Below are the code and all the weights of a small trained network. Each question names an input and a class and asks about switching units off, where a switched-off unit gives its printed mean instead of its output.

import numpy as np


def w(rows, s, z=0):
    codes = np.array(rows[::2]) - 128.0
    scale = np.full(codes.shape[1], s)
    scale[-1] = z or s
    return codes * scale


def norm(h):
    return h / np.sqrt((h * h).mean(-1, keepdims=True) + 1e-5)


def f(y):
    return y / 2 * (1 + np.tanh(0.7978845608 * (y + 0.044715 * y**3)))


def log_softmax(a):
    a = a - a.max(-1, keepdims=True)
    return a - np.log(np.exp(a).sum(-1, keepdims=True))


def net(x, mask):
    res = np.array(x, float).reshape(1, 3) / 4 @ E
    u = 0
    for l in range(2):
        y = f(norm(res) @ A[l][:, :-1].T + A[l][:, -1])
        res = res + np.where(mask[u : u + 9], y, B[l][:, -1]) @ B[l][:, :-1]
        u += 9
    return log_softmax(norm(res)[-1] @ U[:, :-1].T + U[:, -1])


A, B = {}, {}
E = w([
[147,117,96,14,255,131],'x0',
[233,63,93,146,134,22],'x1',
[211,135,219,113,114,157],'x2',
],0.009)
A[0] = w([
[154,133,107,145,106,106,39],'0.n0',
[199,129,181,31,195,158,56],'0.n1',
[56,144,161,57,180,235,19],'0.n2',
[74,107,137,108,137,146,110],'0.n3',
[42,154,194,197,2,244,188],'0.n4',
[136,93,130,164,95,75,70],'0.n5',
[164,132,208,145,70,170,253],'0.n6',
[184,152,127,87,146,134,50],'0.n7',
[159,121,102,212,76,63,65],'0.n8',
],0.016,0.003)
B[0] = w([
[151,130,123,128,89,112,137],'0.n0',
[101,19,167,221,172,147,197],'0.n1',
[119,243,66,3,115,127,205],'0.n2',
[143,196,195,100,112,151,147],'0.n3',
[75,35,181,231,198,203,251],'0.n4',
[191,152,99,107,89,126,160],'0.n5',
[80,83,132,236,137,142,199],'0.n6',
[182,117,108,195,143,124,149],'0.n7',
[160,109,110,91,52,35,187],'0.n8',
],0.02,0.018)
A[1] = w([
[220,133,193,131,130,94,105],'1.n0',
[137,118,144,107,50,102,77],'1.n1',
[87,97,160,169,119,170,120],'1.n2',
[189,130,140,128,123,124,43],'1.n3',
[164,132,158,109,106,145,123],'1.n4',
[236,96,165,107,173,78,8],'1.n5',
[129,114,165,165,118,159,6],'1.n6',
[103,107,202,237,147,203,169],'1.n7',
[131,76,252,214,151,192,124],'1.n8',
],0.019,0.0023)
B[1] = w([
[121,130,103,111,51,147,145],'1.n0',
[114,201,226,151,135,59,150],'1.n1',
[92,29,46,161,154,32,191],'1.n2',
[115,127,75,166,114,67,132],'1.n3',
[171,108,16,112,135,121,126],'1.n4',
[107,136,193,164,96,183,153],'1.n5',
[69,76,103,113,123,140,160],'1.n6',
[250,60,182,168,230,124,253],'1.n7',
[67,82,145,181,100,233,254],'1.n8',
],0.019,0.024)
U = w([
[183,164,110,144,6,50,4],'0',
[109,224,63,28,152,172,48],'1',
[145,37,126,222,172,192,241],'2',
],0.013,0.0024)

Each question gives the input, the list of numbers given to net, and the class t.
The units are the neurons (one row each of A and B). Each row of codes is followed by its name. A weight is (code - 128) times the scale printed after its matrix; where a second scale follows, it is the last column's (A, B and U).
mask holds one flag per neuron, layer by layer. A switched-off neuron (its flag False) gives its mean, the last column of its row in B, instead of its output. The means were averaged over made-up inputs and are rounded, as every weight is.
A unit's drop is (log p(t) with every unit on - log p(t) with that unit switched off) / (log p(t) with every unit on - log p(t) with every unit switched off).
unit that matters most: the unit with the biggest drop
top k neurons: the k neurons with the biggest drops, biggest first
k most important neurons of layer l: the k neurons of layer l with the biggest drops, biggest first
drop when u is switched off: that unit's drop, to one decimal
input [-5,3,-2], class 0: unit that matters most => 0.n8
input [8,-4,-2], class 1: 2 most important neurons of layer 0 => [0.n2 0.n4]
input [8,-2,0], class 1: 2 most important neurons of layer 1 => [1.n7 1.n8]
input [-4,7,7], class 0: top 2 neurons => [0.n4 0.n8]
input [5,2,-6], class 1: 2 most important neurons of layer 1 => [1.n7 1.n8]
input [5,-5,5], class 1: top 4 neurons => [0.n2 0.n4 1.n7 1.n8]
input [6,-6,5], class 1: top 3 neurons => [0.n2 0.n4 1.n7]
input [7,-2,-4], class 1: top 2 neurons => [0.n4 0.n2]
input [5,-6,4], class 1: top 3 neurons => [0.n2 0.n4 1.n7]
input [-8,4,-8], class 0: 2 most important neurons of layer 0 => [0.n8 0.n1]
input [-1,5,2], class 0: drop when 0.n4 is switched off => 0.3
input [-5,5,3], class 0: drop when 0.n8 is switched off => 0.6
input [6,-5,3], class 1: 2 most important neurons of layer 0 => [0.n2 0.n4]
input [0,8,4], class 0: most important neuron of layer 0 => [0.n4]
input [6,-1,-4], class 1: top 2 neurons => [0.n4 1.n7]
